Below are the code and all the weights of a small trained network. Each question names an input and a class and asks about switching units off, where a switched-off unit gives its printed mean instead of its output.

import numpy as np


def w(rows, s, z=0):
    codes = np.array(rows[::2]) - 128.0
    scale = np.full(codes.shape[1], s)
    scale[-1] = z or s
    return codes * scale


def f(y):
    return np.maximum(y, 0)


def log_softmax(a):
    a = a - a.max(-1, keepdims=True)
    return a - np.log(np.exp(a).sum(-1, keepdims=True))


def net(x, mask):
    res = np.array(x, float).reshape(1, 5) / 4 @ E
    y = f(res @ A[0][:, :-1].T + A[0][:, -1])
    res = res + np.where(mask, y, B[0][:, -1]) @ B[0][:, :-1]
    return log_softmax(res[-1] @ U[:, :-1].T + U[:, -1])


A, B = {}, {}
E = w([
[50,98,165,11,143,81,128,220],'x0',
[184,132,97,151,147,219,67,246],'x1',
[151,2,76,68,177,223,207,85],'x2',
[28,140,39,212,219,102,140,162],'x3',
[63,183,104,109,28,227,197,146],'x4',
],0.0074)
A[0] = w([
[119,91,159,80,130,115,117,202,110],'neuron 1',
[87,234,184,170,103,75,81,168,66],'neuron 2',
[126,117,166,155,102,79,191,62,154],'neuron 3',
[51,104,143,73,98,123,148,193,109],'neuron 4',
[122,188,146,186,101,106,85,114,61],'neuron 5',
[149,177,106,188,90,126,103,94,86],'neuron 6',
[216,126,217,83,55,139,115,100,252],'neuron 7',
[72,151,173,81,108,62,114,207,51],'neuron 8',
[224,134,203,50,56,148,113,103,149],'neuron 9',
[111,96,132,63,163,61,126,164,107],'neuron 10',
[85,149,83,94,44,161,146,137,86],'neuron 11',
[73,107,170,60,159,100,134,186,84],'neuron 12',
[124,88,61,127,171,141,192,129,110],'neuron 13',
[109,86,112,78,154,155,133,124,42],'neuron 14',
[141,55,126,127,160,177,180,101,114],'neuron 15',
[86,124,161,118,138,103,161,58,110],'neuron 16',
[65,155,102,143,79,167,158,139,112],'neuron 17',
[123,40,108,108,165,179,161,94,35],'neuron 18',
[176,105,169,145,132,185,88,193,233],'neuron 19',
[81,97,161,100,119,65,166,102,129],'neuron 20',
[128,124,124,88,148,159,88,190,110],'neuron 21',
[175,131,103,173,120,180,89,174,132],'neuron 22',
[92,148,142,164,81,184,150,119,78],'neuron 23',
[190,144,117,222,137,151,131,41,208],'neuron 24',
[65,125,66,210,178,114,164,150,196],'neuron 25',
[48,147,122,175,149,92,123,134,125],'neuron 26',
[147,103,137,117,183,89,69,105,39],'neuron 27',
[181,80,155,131,200,96,61,128,43],'neuron 28',
[178,115,107,134,152,200,97,254,111],'neuron 29',
[85,125,130,88,103,82,172,100,136],'neuron 30',
[89,175,115,112,71,192,201,163,138],'neuron 31',
[108,183,116,101,79,168,175,157,110],'neuron 32',
],0.0078,0.0013)
B[0] = w([
[152,142,63,196,131,198,160,101,189],'neuron 1',
[203,82,229,22,75,124,86,167,243],'neuron 2',
[44,182,128,184,71,189,108,134,198],'neuron 3',
[211,149,86,189,153,178,168,73,205],'neuron 4',
[178,144,203,73,76,155,115,160,203],'neuron 5',
[211,135,167,110,155,200,150,140,200],'neuron 6',
[50,120,101,149,185,100,220,226,255],'neuron 7',
[212,140,139,106,129,237,150,121,203],'neuron 8',
[84,109,124,143,177,71,219,217,255],'neuron 9',
[163,160,96,173,172,169,133,99,203],'neuron 10',
[171,17,146,165,156,63,106,79,202],'neuron 11',
[198,182,79,147,152,221,192,88,208],'neuron 12',
[130,124,212,2,109,140,130,187,205],'neuron 13',
[164,131,186,83,67,180,102,136,181],'neuron 14',
[157,122,201,62,62,141,82,176,213],'neuron 15',
[50,154,155,153,45,151,70,120,189],'neuron 16',
[147,67,146,121,200,60,110,89,202],'neuron 17',
[170,126,213,59,67,134,71,175,219],'neuron 18',
[48,142,87,188,74,128,96,128,212],'neuron 19',
[84,174,124,204,76,157,86,109,197],'neuron 20',
[83,175,122,175,98,173,98,72,182],'neuron 21',
[75,178,123,163,99,143,105,135,209],'neuron 22',
[198,72,133,146,199,93,84,68,189],'neuron 23',
[176,194,74,150,124,205,201,81,240],'neuron 24',
[108,93,141,131,157,118,234,237,249],'neuron 25',
[96,117,168,99,112,120,165,207,209],'neuron 26',
[158,70,158,165,160,69,82,59,186],'neuron 27',
[131,42,168,155,195,56,74,63,210],'neuron 28',
[47,136,131,190,71,118,42,94,241],'neuron 29',
[99,185,113,219,75,113,100,89,190],'neuron 30',
[140,68,161,127,196,53,92,61,226],'neuron 31',
[120,45,156,156,204,73,83,59,201],'neuron 32',
],0.0056,0.0076)
U = w([
[179,129,177,29,68,136,98,167,74],'0',
[147,80,125,152,212,40,93,48,110],'1',
[195,178,81,156,144,204,181,90,111],'2',
[9,167,112,179,56,133,87,109,115],'3',
[69,122,118,125,175,85,212,230,159],'4',
[116,154,74,90,115,96,123,127,254],'5',
],0.013,0.0032)

Each question gives the input, the list of numbers given to net, and the class t.
The units are the neurons (one row each of A and B). Each row of codes is followed by its name. A weight is (code - 128) times the scale printed after its matrix; where a second scale follows, it is the last column's (A, B and U).
mask holds one flag per neuron, in row order. A switched-off neuron (its flag False) gives its mean, the last column of its row in B, instead of its output. The means were averaged over made-up inputs and are rounded, as every weight is.
A unit's drop is (log p(t) with every unit on - log p(t) with that unit switched off) / (log p(t) with every unit on - log p(t) with every unit switched off).
The circuit of an input: a set's keep is (log p(t) with only the set's units on - log p(t) with every unit switched off) / (log p(t) with every unit on - log p(t) with every unit switched off). Starting from the 12 units with the biggest drops (on a tie, the unit counted first), units are removed one at a time, each time the one whose removal leaves the highest keep (on an exact tie, the one counted first), for as long as the keep stays at least 0.8.
units of the circuit, in order: the units of the circuit, biggest drop first
most important unit: the unit with the biggest drop
top k neurons: the k neurons with the biggest drops, biggest first
drop when u is switched off: that unit's drop, to one decimal
input [-8,-3,1,7,-3], class 2: most important unit => neuron 24
input [-4,-3,-2,-6,-5], class 4: top 2 neurons => neuron 7; neuron 9
input [-5,4,7,6,2], class 0: top 3 neurons => neuron 13; neuron 18; neuron 15
input [6,-7,6,-2,-2], class 3: top 4 neurons => neuron 20; neuron 30; neuron 16; neuron 2
input [1,1,-7,-8,8], class 1: units of the circuit, in order => neuron 32; neuron 31; neuron 11
input [1,7,3,-8,-1], class 4: units of the circuit, in order => neuron 9; neuron 7
input [-4,5,-4,-6,1], class 4: units of the circuit, in order => neuron 7; neuron 9
input [7,-4,6,4,5], class 2: top 3 neurons => neuron 4; neuron 12; neuron 2
input [5,4,4,-5,4], class 2: units of the circuit, in order => neuron 4; neuron 2
input [-3,-3,-8,8,-1], class 0: top 2 neurons => neuron 2; neuron 5
input [5,-8,7,-4,7], class 3: top 3 neurons => neuron 30; neuron 20; neuron 16
input [7,5,4,4,-8], class 1: top 2 neurons => neuron 28; neuron 27
input [2,6,-4,-2,-1], class 3: top 2 neurons => neuron 29; neuron 19
input [8,6,0,8,-5], class 2: most important unit => neuron 12
input [7,-8,-3,1,1], class 3: top 3 neurons => neuron 16; neuron 20; neuron 30
input [2,-3,6,-1,-5], class 0: top 2 neurons => neuron 18; neuron 15
input [-8,2,-8,8,-3], class 0: top 2 neurons => neuron 2; neuron 5
input [5,-7,-7,6,-3], class 0: top 2 neurons => neuron 2; neuron 8
input [-5,-2,-6,2,5], class 0: top 2 neurons => neuron 2; neuron 5
input [8,8,-3,3,-8], class 1: units of the circuit, in order => neuron 28
input [5,-6,-5,-4,2], class 3: drop when neuron 20 is switched off => 0.8
input [4,0,-1,-8,-6], class 4: drop when neuron 9 is switched off => 0.3
input [7,-8,1,7,0], class 3: drop when neuron 12 is switched off => -0.1
input [-6,3,3,-7,7], class 1: drop when neuron 14 is switched off => 0.0
